Below are the code and all the weights of a small trained network. Each question names an input and a class and asks about switching units off, where a switched-off unit gives its printed mean instead of its output.

import numpy as np


def w(rows, s, z=0):
    codes = np.array(rows[::2]) - 128.0
    scale = np.full(codes.shape[1], s)
    scale[-1] = z or s
    return codes * scale


def norm(h):
    return h / np.sqrt((h * h).mean(-1, keepdims=True) + 1e-5)


def f(y):
    return y / 2 * (1 + np.tanh(0.7978845608 * (y + 0.044715 * y**3)))


def log_softmax(a):
    a = a - a.max(-1, keepdims=True)
    return a - np.log(np.exp(a).sum(-1, keepdims=True))


def net(x, mask):
    res = np.array(x, float).reshape(1, 3) / 4 @ E
    u = 0
    for l in range(2):
        y = f(norm(res) @ A[l][:, :-1].T + A[l][:, -1])
        res = res + np.where(mask[u : u + 14], y, B[l][:, -1]) @ B[l][:, :-1]
        u += 14
    return log_softmax(norm(res)[-1] @ U[:, :-1].T + U[:, -1])


A, B = {}, {}
E = w([
[149,131,132,105,252,94],'x0',
[80,99,76,83,113,91],'x1',
[145,107,124,140,248,219],'x2',
],0.004)
A[0] = w([
[47,44,55,150,159,177,42],'L0N1',
[206,141,202,202,40,218,108],'L0N2',
[69,127,78,29,110,66,175],'L0N3',
[159,129,194,219,113,213,3],'L0N4',
[172,124,126,118,130,196,92],'L0N5',
[138,102,124,111,254,222,102],'L0N6',
[195,195,157,131,159,91,89],'L0N7',
[117,111,164,238,196,224,68],'L0N8',
[53,47,88,171,149,206,131],'L0N9',
[233,193,196,118,150,61,129],'L0N10',
[93,174,117,215,65,112,95],'L0N11',
[69,2,65,128,135,185,147],'L0N12',
[95,155,97,69,178,79,75],'L0N13',
[50,33,51,85,139,64,116],'L0N14',
],0.0055,0.0046)
B[0] = w([
[192,130,127,69,56,110,145],'L0N1',
[105,87,58,187,161,26,211],'L0N2',
[100,98,120,108,174,187,247],'L0N3',
[47,85,99,71,151,90,138],'L0N4',
[75,146,180,142,149,127,126],'L0N5',
[108,65,103,242,75,150,254],'L0N6',
[168,132,164,40,68,182,142],'L0N7',
[88,100,191,95,128,151,185],'L0N8',
[160,170,108,63,27,182,181],'L0N9',
[242,178,116,23,22,164,188],'L0N10',
[167,150,78,254,112,124,161],'L0N11',
[131,168,51,94,30,196,202],'L0N12',
[58,109,158,71,119,90,150],'L0N13',
[58,134,191,143,164,120,217],'L0N14',
],0.0053,0.004)
A[1] = w([
[203,153,92,190,189,24,73],'L1N1',
[18,102,76,189,165,156,119],'L1N2',
[55,196,250,31,196,31,33],'L1N3',
[47,99,120,142,85,139,88],'L1N4',
[190,135,148,113,156,93,2],'L1N5',
[66,129,114,145,69,125,111],'L1N6',
[187,209,253,133,137,171,8],'L1N7',
[60,166,176,61,173,53,106],'L1N8',
[188,97,67,183,121,80,154],'L1N9',
[108,178,225,87,142,193,132],'L1N10',
[217,198,194,38,95,112,35],'L1N11',
[195,189,110,17,83,171,59],'L1N12',
[239,122,89,202,135,149,145],'L1N13',
[151,122,156,126,87,229,176],'L1N14',
],0.007,0.0049)
B[1] = w([
[197,171,246,170,153,106,141],'L1N1',
[44,67,52,67,151,170,253],'L1N2',
[249,195,234,250,122,35,171],'L1N3',
[113,95,116,107,213,150,189],'L1N4',
[83,115,88,145,148,121,107],'L1N5',
[123,104,132,100,217,159,187],'L1N6',
[85,86,146,206,127,89,128],'L1N7',
[218,178,198,196,48,88,160],'L1N8',
[168,170,190,100,130,162,184],'L1N9',
[182,169,140,210,87,60,151],'L1N10',
[47,75,29,36,115,254,158],'L1N11',
[147,231,93,23,24,203,170],'L1N12',
[160,167,205,113,93,44,192],'L1N13',
[168,211,153,131,129,33,227],'L1N14',
],0.007,0.0051)
U = w([
[209,198,244,244,181,20,251],'0',
[2,41,43,117,231,202,148],'1',
[205,232,52,1,28,234,10],'2',
],0.0085,0.0027)

Each question gives the input, the list of numbers given to net, and the class t.
The units are the neurons (one row each of A and B). Each row of codes is followed by its name. A weight is (code - 128) times the scale printed after its matrix; where a second scale follows, it is the last column's (A, B and U).
mask holds one flag per neuron, layer by layer. A switched-off neuron (its flag False) gives its mean, the last column of its row in B, instead of its output. The means were averaged over made-up inputs and are rounded, as every weight is.
A unit's drop is (log p(t) with every unit on - log p(t) with that unit switched off) / (log p(t) with every unit on - log p(t) with every unit switched off).
The circuit of an input: a set's keep is (log p(t) with only the set's units on - log p(t) with every unit switched off) / (log p(t) with every unit on - log p(t) with every unit switched off). Starting from the 12 units with the biggest drops (on a tie, the unit counted first), units are removed one at a time, each time the one whose removal leaves the highest keep (on an exact tie, the one counted first), for as long as the keep stays at least 0.8.
units of the circuit, in order: the units of the circuit, biggest drop first
most important unit: the unit with the biggest drop
k most important neurons: the k neurons with the biggest drops, biggest first
top k neurons in layer l: the k neurons of layer l with the biggest drops, biggest first
drop when u is switched off: that unit's drop, to one decimal
input [0,-5,5], class 1: top 2 neurons in layer 0	L0N6, L0N4
input [-7,0,-8], class 0: 3 most important neurons	L0N11, L1N2, L1N11
input [1,5,-1], class 0: 4 most important neurons	L0N14, L0N6, L1N3, L1N8
input [7,-1,0], class 2: 2 most important neurons	L0N10, L0N7
input [-6,-1,-4], class 0: most important unit	L0N11
input [0,-3,5], class 1: 3 most important neurons	L0N6, L0N4, L0N10
input [2,8,-3], class 0: units of the circuit, in order	L0N14, L1N3
input [-2,0,2], class 1: top 2 neurons in layer 0	L0N2, L0N10
input [-2,5,7], class 2: top 2 neurons in layer 0	L0N9, L0N1
input [7,0,-7], class 2: top 2 neurons in layer 1	L1N11, L1N12
input [-3,3,8], class 2: top 2 neurons in layer 0	L0N9, L0N1
input [-1,-1,0], class 0: 4 most important neurons	L0N2, L1N1, L0N3, L0N6
input [8,-1,-8], class 2: 2 most important neurons	L0N10, L1N11
input [-1,-5,-3], class 0: most important neuron	L0N2
input [-5,0,5], class 1: 3 most important neurons	L0N2, L0N10, L0N4
input [5,-7,-1], class 2: 2 most important neurons	L0N10, L1N11
input [8,-2,-3], class 2: drop when L0N10 is switched off	2.2
input [-4,7,-5], class 1: drop when L1N12 is switched off	0.0
input [6,-5,-2], class 2: drop when L0N10 is switched off	0.2
input [-8,4,-1], class 1: top neuron in layer 0	L0N10
